Here is a tiny trained network, its code and every weight. The questions are about switching its units off for an input and a class, where a switched-off unit gives its printed mean instead of its output.

import numpy as np


def w(rows, s, z=0):
    codes = np.array(rows[::2]) - 128.0
    scale = np.full(codes.shape[1], s)
    scale[-1] = z or s
    return codes * scale


def norm(h):
    return h / np.sqrt((h * h).mean(-1, keepdims=True) + 1e-5)


def f(y):
    return np.maximum(y, 0)


def log_softmax(a):
    a = a - a.max(-1, keepdims=True)
    return a - np.log(np.exp(a).sum(-1, keepdims=True))


def net(x, mask):
    res = np.array(x, float).reshape(1, 8) / 4 @ E
    u = 0
    for l in range(2):
        y = f(norm(res) @ A[l][:, :-1].T + A[l][:, -1])
        res = res + np.where(mask[u : u + 6], y, B[l][:, -1]) @ B[l][:, :-1]
        u += 6
    return log_softmax(norm(res)[-1] @ U[:, :-1].T + U[:, -1])


A, B = {}, {}
E = w([
[21,136,137,106,97,158,109,215,140,59,70,33],'x0',
[110,118,104,145,200,72,129,110,143,181,112,146],'x1',
[152,126,125,113,124,125,157,145,88,122,164,143],'x2',
[185,159,142,200,156,151,131,147,73,98,141,122],'x3',
[74,191,157,182,108,174,37,100,193,137,59,124],'x4',
[151,211,128,162,79,68,132,145,74,71,88,3],'x5',
[81,49,157,159,196,166,115,139,134,96,106,155],'x6',
[153,144,79,68,33,137,177,137,175,137,146,157],'x7',
],0.0057)
A[0] = w([
[173,189,125,133,97,85,98,87,78,198,110,100,83],'0.n1',
[60,87,66,60,69,119,149,130,226,75,175,110,112],'0.n2',
[176,124,150,131,75,89,126,130,67,179,182,185,78],'0.n3',
[109,167,153,152,54,164,135,153,142,60,114,88,113],'0.n4',
[170,255,137,106,74,66,99,59,144,193,110,76,35],'0.n5',
[58,95,97,22,74,100,194,209,178,99,120,103,2],'0.n6',
],0.0056,0.0032)
B[0] = w([
[128,108,121,94,41,24,85,165,137,71,105,192,214],'0.n1',
[94,132,120,118,137,137,111,191,43,219,105,99,244],'0.n2',
[177,149,158,113,148,140,232,111,176,141,222,148,221],'0.n3',
[124,43,158,155,59,184,85,34,115,118,164,90,255],'0.n4',
[135,198,65,117,171,44,74,165,229,12,50,185,249],'0.n5',
[31,131,66,71,59,82,194,187,23,253,105,146,233],'0.n6',
],0.0065,0.0038)
A[1] = w([
[167,107,149,80,111,100,118,230,65,172,118,118,17],'1.n1',
[149,82,123,200,180,52,152,177,45,86,148,104,2],'1.n2',
[98,157,180,149,34,200,84,74,115,73,185,51,20],'1.n3',
[175,156,125,60,116,145,255,86,140,137,154,145,82],'1.n4',
[193,251,49,81,129,62,105,69,179,118,41,92,31],'1.n5',
[187,102,147,185,197,49,135,201,23,77,152,110,20],'1.n6',
],0.006,0.0036)
B[1] = w([
[59,149,101,133,107,106,122,96,142,125,103,63,191],'1.n1',
[148,243,181,176,255,139,165,62,92,139,177,23,193],'1.n2',
[168,80,200,148,98,207,102,183,115,58,54,102,228],'1.n3',
[209,133,70,64,109,144,142,118,136,195,157,162,235],'1.n4',
[130,144,77,210,159,39,101,209,196,56,161,170,253],'1.n5',
[101,145,142,184,173,135,205,25,113,89,176,26,216],'1.n6',
],0.008,0.0041)
U = w([
[49,82,52,39,45,134,163,185,50,239,97,101,238],'0',
[110,62,202,180,33,254,45,174,77,62,44,45,3],'1',
[164,197,48,195,75,31,57,177,206,59,108,187,206],'2',
[234,107,60,54,124,148,209,59,161,224,241,225,96],'3',
[43,47,179,190,230,209,30,83,205,225,95,238,29],'4',
[143,166,171,190,211,153,206,41,54,115,204,30,167],'5',
],0.0089,0.004)

Each question gives the input, the list of numbers given to net, and the class t.
The units are the neurons (one row each of A and B). Each row of codes is followed by its name. A weight is (code - 128) times the scale printed after its matrix; where a second scale follows, it is the last column's (A, B and U).
mask holds one flag per neuron, layer by layer. A switched-off neuron (its flag False) gives its mean, the last column of its row in B, instead of its output. The means were averaged over made-up inputs and are rounded, as every weight is.
A unit's drop is (log p(t) with every unit on - log p(t) with that unit switched off) / (log p(t) with every unit on - log p(t) with every unit switched off).
The circuit of an input: a set's keep is (log p(t) with only the set's units on - log p(t) with every unit switched off) / (log p(t) with every unit on - log p(t) with every unit switched off). Starting from all 12 units, units are removed one at a time, each time the one whose removal leaves the highest keep (on an exact tie, the one counted first), for as long as the keep stays at least 0.8.
circuit, biggest first: the units of the circuit, biggest drop first
k most important neurons: the k neurons with the biggest drops, biggest first
top k neurons in layer l: the k neurons of layer l with the biggest drops, biggest first
drop when u is switched off: that unit's drop, to one decimal
input [-8,-6,-3,6,6,-7,-3,-4], class 3: circuit, biggest first : 0.n3, 1.n3
input [-7,-1,-8,-7,3,-4,-3,-2], class 2: 3 most important neurons : 1.n5, 0.n4, 0.n5
input [-3,-7,3,-6,1,0,-3,-1], class 2: 2 most important neurons : 0.n5, 1.n5
input [-8,0,1,1,-2,3,-6,1], class 2: top 2 neurons in layer 0 : 0.n5, 0.n1
input [-3,-1,-4,2,-8,6,-8,-6], class 2: 4 most important neurons : 0.n5, 1.n5, 0.n1, 0.n2
input [2,8,-5,-1,0,1,-1,-7], class 5: circuit, biggest first : 0.n5, 1.n2
input [-1,3,4,-5,-8,7,-8,4], class 2: 3 most important neurons : 0.n5, 1.n5, 0.n1
input [7,6,3,-3,0,7,5,-8], class 5: circuit, biggest first : 1.n2
input [7,-5,-6,-2,4,-4,-7,2], class 0: top 2 neurons in layer 0 : 0.n6, 0.n2
input [4,6,3,8,-4,-5,1,4], class 5: top 2 neurons in layer 0 : 0.n4, 0.n6
input [5,7,8,6,3,1,-1,0], class 5: drop when 1.n6 is switched off : 0.2
input [0,-6,-4,2,-8,7,7,7], class 0: drop when 0.n4 is switched off : 0.1
input [-7,-1,-6,2,-5,4,-7,3], class 2: drop when 1.n5 is switched off : 0.2
input [-7,0,6,-2,-2,4,-5,-6], class 2: drop when 1.n5 is switched off : 0.3
input [-6,-8,4,8,8,-1,0,-5], class 1: top neuron in layer 1 : 1.n3
